Below are the code and all the weights of a small trained network. Each question names an input and a target symbol and asks about switching units off, where a switched-off unit gives its printed mean instead of its output.

import numpy as np


def w(rows, s, z=0):
    codes = np.array(rows[::2]) - 128.0
    scale = np.full(codes.shape[1], s)
    scale[-1] = z or s
    return codes * scale


def norm(h):
    return h / np.sqrt((h * h).mean(-1, keepdims=True) + 1e-5)


def f(y):
    return np.maximum(y, 0)


def softmax(a):
    e = np.exp(a - a.max(-1, keepdims=True))
    return e / e.sum(-1, keepdims=True)


def log_softmax(a):
    a = a - a.max(-1, keepdims=True)
    return a - np.log(np.exp(a).sum(-1, keepdims=True))


def net(x, mask):
    ids = ['ΓΛΣΦαδηπψω'.index(c) for c in x.split()]
    T = len(ids)
    res = E[ids] + P[:T]
    q, k, v = (norm(res) @ M[0].T for M in (Q, K, V))
    z = softmax(np.where(np.tri(T) > 0, q @ k.T / 4**0.5, -1e9)) @ v
    res = res + np.where(mask[0], z, O[0][:, -1]) @ O[0][:, :-1]
    y = f(norm(res) @ A[0][:, :-1].T + A[0][:, -1])
    res = res + np.where(mask[1:13], y, B[0][:, -1]) @ B[0][:, :-1]
    return log_softmax(norm(res)[-1] @ U[:, :-1].T + U[:, -1])


Q, K, V, O, A, B = {}, {}, {}, {}, {}, {}
E = w([
[249,117,204,130],'Γ',
[57,82,74,77],'Λ',
[175,191,147,68],'Σ',
[39,159,104,50],'Φ',
[97,115,76,183],'α',
[132,181,146,99],'δ',
[103,170,136,108],'η',
[167,120,150,77],'π',
[72,109,89,104],'ψ',
[170,168,152,120],'ω',
],0.018)
P = w([
[101,152,84,135],'0',
[140,141,247,135],'1',
[114,144,66,130],'2',
[129,94,200,171],'3',
[114,147,59,114],'4',
[114,5,196,162],'5',
[109,164,58,104],'6',
[107,32,141,186],'7',
[113,175,55,92],'8',
[77,49,125,190],'9',
],0.011)
Q[0] = w([
[78,206,66,62],'H1',
[150,206,36,221],'H1',
[253,48,190,145],'H1',
[100,90,154,13],'H1',
],0.0056)
K[0] = w([
[173,37,198,163],'H1',
[255,177,76,166],'H1',
[71,203,191,120],'H1',
[177,110,19,105],'H1',
],0.008)
V[0] = w([
[18,234,105,68],'H1',
[120,38,71,121],'H1',
[2,157,13,206],'H1',
[58,241,176,122],'H1',
],0.0054)
O[0] = w([
[39,207,215,13,253],'H1',
[174,44,202,50,154],'H1',
[62,149,65,253,210],'H1',
[244,219,145,60,170],'H1',
],0.0043,0.0037)
A[0] = w([
[138,97,141,7,114],'N1',
[119,78,126,123,87],'N2',
[153,149,76,159,222],'N3',
[96,132,129,47,145],'N4',
[111,139,240,165,255],'N5',
[129,177,106,110,106],'N6',
[70,155,202,142,157],'N7',
[79,99,104,109,139],'N8',
[80,72,155,147,212],'N9',
[131,184,88,143,129],'N10',
[171,144,143,115,157],'N11',
[129,47,194,172,177],'N12',
],0.014,0.004)
B[0] = w([
[164,150,99,214,240],'N1',
[123,82,201,221,156],'N2',
[206,23,109,1,169],'N3',
[167,144,156,184,254],'N4',
[137,24,239,69,225],'N5',
[130,148,152,157,176],'N6',
[190,45,138,121,210],'N7',
[171,179,182,139,227],'N8',
[202,110,209,111,227],'N9',
[73,53,78,116,173],'N10',
[70,82,102,124,172],'N11',
[110,186,206,131,192],'N12',
],0.0073,0.008)
U = w([
[232,104,183,95,195],'Γ',
[104,90,195,211,163],'Λ',
[199,200,82,99,113],'Σ',
[65,215,69,137,254],'Φ',
[77,46,26,115,188],'α',
[147,188,131,66,24],'δ',
[93,178,131,79,64],'η',
[245,166,91,194,42],'π',
[12,129,118,97,107],'ψ',
[122,114,109,64,27],'ω',
],0.011,0.0052)

Each question gives the input, a string of symbols that net reads in full, and the target symbol t.
The units are the heads (4 rows each of Q, K, V and O) and the neurons (one row each of A and B). Each row of codes is followed by its name. A weight is (code - 128) times the scale printed after its matrix; where a second scale follows, it is the last column's (O, A, B and U).
mask holds one flag per unit, heads first, then neurons. A switched-off unit (its flag False) gives its mean, the last column of its rows in O or B, instead of its output. The means were averaged over made-up inputs and are rounded, as every weight is.
A unit's drop is (log p(t) with every unit on - log p(t) with that unit switched off) / (log p(t) with every unit on - log p(t) with every unit switched off).
The circuit of an input: a set's keep is (log p(t) with only the set's units on - log p(t) with every unit switched off) / (log p(t) with every unit on - log p(t) with every unit switched off). Starting from the 12 units with the biggest drops (on a tie, the unit counted first), units are removed one at a time, each time the one whose removal leaves the highest keep (on an exact tie, the one counted first), for as long as the keep stays at least 0.8.
units of the circuit, in order: the units of the circuit, biggest drop first
k most important neurons: the k neurons with the biggest drops, biggest first
drop of u: that unit's drop, to one decimal
input Φ ω ψ ψ ψ Λ Λ, target Φ: units of the circuit, in order => N5, N7, N8
input Λ π δ δ Λ Λ Λ π δ, target π: units of the circuit, in order => H1, N1, N5
input Φ δ π, target π: units of the circuit, in order => N1, N5
input Γ δ ω α Λ ψ δ, target α: units of the circuit, in order => N10, H1, N8, N9
input ψ ψ Λ, target Λ: units of the circuit, in order => N8, N4, H1
input Φ Σ Λ Λ π δ Φ ψ δ, target Φ: units of the circuit, in order => N5, N9
input ω π ω α π α η, target α: units of the circuit, in order => N10, H1, N9
input ω Σ η Γ Σ, target Σ: units of the circuit, in order => N5, N9
input ψ α ψ, target α: 4 most important neurons => N3, N12, N5, N10
input δ Γ Σ δ ω Λ Σ δ ψ Φ, target Γ: units of the circuit, in order => N9, N8
input Λ ψ Λ Γ δ Λ η δ η α, target Γ: 4 most important neurons => N9, N3, N1, N11
input δ π Λ δ Λ, target π: units of the circuit, in order => N5, N8, N4, N1
input α δ ω δ π, target π: 2 most important neurons => N1, N5
input ω Λ ψ Σ Λ ψ η Λ ω, target Σ: 2 most important neurons => N5, N7
input ψ η π ψ δ, target π: 2 most important neurons => N5, N4
input δ δ α, target α: 2 most important neurons => N3, N10
input ω Λ ω Λ η Φ ψ π Λ, target π: 4 most important neurons => N5, N8, N1, N4
input ω η Σ Λ α α ψ, target α: 2 most important neurons => N5, N12
input Φ ψ δ α η, target α: 2 most important neurons => N10, N3
input η Λ Λ η Φ ψ ψ, target Φ: 3 most important neurons => N5, N7, N8
input π π η, target π: most important neuron => N4
input Λ π Φ, target Φ: most important neuron => N5
input ψ π ψ, target π: 2 most important neurons => N5, N8
input δ η Λ Λ Φ ψ Σ Λ ω, target Σ: drop of N3 => 0.2
input Φ Λ δ π ψ π π η η, target π: drop of N1 => 0.2
input π η Σ, target Σ: drop of N4 => 0.0
input Λ ψ Φ ψ Λ, target Φ: drop of N5 => 1.2
